Below are the code and all the weights of a small trained network. Each question names an input and a class and asks about switching units off, where a switched-off unit gives its printed mean instead of its output.

import numpy as np


def w(rows, s, z=0):
    codes = np.array(rows[::2]) - 128.0
    scale = np.full(codes.shape[1], s)
    scale[-1] = z or s
    return codes * scale


def f(y):
    return y / 2 * (1 + np.tanh(0.7978845608 * (y + 0.044715 * y**3)))


def log_softmax(a):
    a = a - a.max(-1, keepdims=True)
    return a - np.log(np.exp(a).sum(-1, keepdims=True))


def net(x, mask):
    res = np.array(x, float).reshape(1, 6) / 4 @ E
    y = f(res @ A[0][:, :-1].T + A[0][:, -1])
    res = res + np.where(mask, y, B[0][:, -1]) @ B[0][:, :-1]
    return log_softmax(res[-1] @ U[:, :-1].T + U[:, -1])


A, B = {}, {}
E = w([
[169,71,255,37,48,67,91],'x0',
[221,69,224,168,166,149,53],'x1',
[80,109,47,160,152,112,52],'x2',
[14,88,85,220,98,203,84],'x3',
[125,183,146,207,52,107,159],'x4',
[107,147,181,116,173,207,101],'x5',
],0.0086)
A[0] = w([
[186,226,170,171,126,168,123,80],'n0',
[89,91,140,135,65,38,210,252],'n1',
[190,89,180,116,69,140,113,163],'n2',
[144,132,105,88,103,152,188,165],'n3',
[107,131,135,165,19,27,152,215],'n4',
[112,77,92,143,66,126,2,182],'n5',
[189,71,128,92,214,67,121,132],'n6',
[109,135,53,100,145,170,168,105],'n7',
[70,162,86,133,219,87,148,161],'n8',
[135,221,143,124,138,226,189,91],'n9',
[179,99,145,133,217,35,79,168],'n10',
[132,112,171,191,86,150,85,179],'n11',
[144,178,117,115,107,46,158,138],'n12',
[107,95,182,92,183,123,139,189],'n13',
[46,124,119,123,52,162,132,55],'n14',
[65,216,60,113,185,114,154,89],'n15',
[183,146,165,85,15,46,207,134],'n16',
[177,130,124,98,74,111,162,102],'n17',
],0.009,0.0026)
B[0] = w([
[90,89,166,135,143,115,89,174],'n0',
[118,166,162,247,63,67,82,205],'n1',
[144,222,71,163,135,115,168,222],'n2',
[96,164,148,119,123,111,99,161],'n3',
[95,120,158,200,76,98,118,214],'n4',
[44,124,106,84,173,60,81,212],'n5',
[193,114,78,107,165,215,93,211],'n6',
[120,171,69,120,137,114,145,196],'n7',
[143,185,69,177,134,132,182,208],'n8',
[120,69,221,79,114,142,190,192],'n9',
[209,182,57,47,160,110,106,213],'n10',
[108,143,145,131,110,88,86,198],'n11',
[178,152,79,189,89,149,184,183],'n12',
[180,126,83,113,103,122,147,178],'n13',
[132,78,131,89,181,117,103,182],'n14',
[173,164,55,168,70,158,148,230],'n15',
[177,206,134,244,2,85,213,255],'n16',
[117,147,163,129,98,125,137,172],'n17',
],0.0083,0.0094)
U = w([
[166,196,118,189,2,147,249,151],'0',
[156,130,47,69,184,153,133,190],'1',
[78,128,168,147,93,43,53,191],'2',
[101,20,223,79,137,168,147,5],'3',
],0.0092,0.0019)

Each question gives the input, the list of numbers given to net, and the class t.
The units are the neurons (one row each of A and B). Each row of codes is followed by its name. A weight is (code - 128) times the scale printed after its matrix; where a second scale follows, it is the last column's (A, B and U).
mask holds one flag per neuron, in row order. A switched-off neuron (its flag False) gives its mean, the last column of its row in B, instead of its output. The means were averaged over made-up inputs and are rounded, as every weight is.
A unit's drop is (log p(t) with every unit on - log p(t) with that unit switched off) / (log p(t) with every unit on - log p(t) with every unit switched off).
The circuit of an input: a set's keep is (log p(t) with only the set's units on - log p(t) with every unit switched off) / (log p(t) with every unit on - log p(t) with every unit switched off). Starting from the 12 units with the biggest drops (on a tie, the unit counted first), units are removed one at a time, each time the one whose removal leaves the highest keep (on an exact tie, the one counted first), for as long as the keep stays at least 0.8.
circuit, biggest first: the units of the circuit, biggest drop first
top k neurons: the k neurons with the biggest drops, biggest first
drop of u: that unit's drop, to one decimal
input [-5,4,-5,2,-3,3], class 3: top neuron -> (n16)
input [-6,0,8,8,4,-3], class 1: circuit, biggest first -> (n16 n1)
input [-5,3,7,1,4,-7], class 2: circuit, biggest first -> (n16 n5)
input [-8,-8,3,6,-8,-5], class 1: top 2 neurons -> (n16 n14)
input [-7,2,-7,-4,1,3], class 3: top 2 neurons -> (n16 n9)
input [3,-5,0,6,-4,1], class 2: top 2 neurons -> (n6 n10)
input [-5,-1,-8,-1,2,5], class 3: top 2 neurons -> (n16 n9)
input [0,6,-7,4,7,4], class 2: drop of n0 -> 0.3
input [-6,2,-5,-8,0,7], class 3: drop of n11 -> 0.0
input [-5,4,8,-6,4,7], class 1: drop of n16 -> 0.2
